[112 161 163 155 152 172 186 144 121  79 132 106 133  75  87 184 186 117
 164 154 160 104 152 142 149] -> (134)
[186 132  79  87 186 112 117 184 161  75 160 133 104 149 152 152 154 121
 164 154 142 163 144 172 106] -> (87)
[145 168  88 103 165 118 160 144 135  84  99 160 123 171 114 113 114 103
 146 107 158 102 142  94 105] -> (84)
[ 97 157 155 157 105  98 164 120 152 158 113 154 134 161 145 157 152  92
 153 130 142  94 151  95 133] -> (124)
asked: [186 132  79  87 186 112 117 184 161  75 160 133 104 149 152 152 154 121
 164 154 142 163 144 172 106]
(87)
order: [152 154 121 164 154 142 163 144 172 106 186 132  79  87 186 112 117 184
 161  75 160 133 104 149 152]
(87)
order: [106 172 144 163 142 154 164 121 154 152 152 149 104 133 160  75 161 184
 117 112 186  87  79 132 186]
(87)

[115 142  97 161 144 113 121 129 105 149] -> (27)
[115 142  97 161 144 113 121 129 113 140] -> (30)
[129  97 142 161 105 115 113 121 144 148] -> (77)
order: [105 144 121  97 148 129 115 142 161 113]
(77)
order: [142 161 129 115 149 144  97 121 113 105]
(27)

[129 127 173 132 127 139 124 118  84 166 112 184 133 132 151 127 131 148
 115 138 114 109 126 123 110 105 134 129 133 128 116 126 154] -> (38)
[127 126 117 118 127 133 136 132 113 129 131 127 133 117 122 132 137 123
 132 128 137 122 134 129 138 132 129 130 130 135 129 120 125] -> (66)
[127 130 113 120 135 132 127 137 128 132 117 129 133 131 132 129 133 125
 126 133 127 118 130 129 138 122 138 123 117 132 129 136 122] -> (52)
[132 132 127 137 129 128 127 133 132 138 126 130 113 120 136 123 122 129
 117 129 118 122 133 132 133 125 127 137 135 130 129 117 131] -> (99)
[167 126 136 116 131 137 101  91 142 140 122 101 154 125 129 130 121 116
 127 138  97 135 154 108 126 107 131 109  99 130  94 124 153] -> (15)
[121 128 123 141 134 123 137 113 114 128 126 125 128 134 140 131 131 129
 128 101 153 119 130 123 126 141 135 113 136 140 117 135 133] -> (100)
[121 125 125 107 118 134 126 124 130 119 124 131 134 142 126 133 144 123
 128 121 124 132 135 123 128 124 121 111 126 129 128 132 133] -> (105)
order: [122 136 129 132 117 123 138 122 138 129 130 118 127 133 126 125 133 129
 132 131 133 129 117 132 128 137 127 132 135 120 113 130 127]
(52)
order: [138 136 127 131 132 130 113 129 135 132 125 117 129 129 118 123 133 120
 117 126 130 127 129 133 127 128 122 132 122 137 133 138 132]
(52)
order: [ 97 101  99 154  94 131 167 130 127 121 126 116 140 107 138 131 137 154
 153 122  91 116 126 136 129 130 142 125 109 108 124 135 101]
(15)
asked: [132 132 127 137 129 128 127 133 132 138 126 130 113 120 136 123 122 129
 117 129 118 122 133 132 133 125 127 137 135 130 129 117 131]
(99)
order: [131 132 132 127 137 129 128 127 133 132 138 126 130 113 120 136 123 122
 129 117 129 118 122 133 132 133 125 127 137 135 130 129 117]
(99)
where: [115]
(38), 19
order: [131 101 109 135 137 122 126 127 138 116 107 154 126 131 101 116 153  97
 121  99 140 154 125 142 167 124  91 130  94 136 130 129 108]
(15)

[101 157 142 109 133 142 154 145  86 177 164 156] -> (65)
[165 107 125 149 140 124 105 124 196  68  94  98] -> (102)
[117 135 138 142 147 153 135 101 148 108 151 139] -> (110)
[112 146 123 119 130 158 134 135  89 174 137 152] -> (39)
[114 147 134 107 146 154 130 145 123 138 132 132] -> (144)
[165 107 125 149 140 124 105 124 196 119  94  98] -> (90)
[113 147 135 107 144 151 132 145 122 138 135 133] -> (181)
[118 146 154 123 132 112 158 143 122 144 167 142] -> (109)
[114 147 134 107 146 154 130 145 123  84  92 106] -> (79)
[108 151 138 101 147 153 135 148 118 142 139 135] -> (128)
order: [ 86 101 109 133 142 142 145 154 156 157 164 177]
(65)
order: [139 135 108 151 138 101 147 153 135 148 118 142]
(128)
order: [156 164 177  86 145 154 142 133 109 142 157 101]
(65)
where: [68]
(102), 10
asked: [114 147 134 107 146 154 130 145 123  84  92 106]
(79)

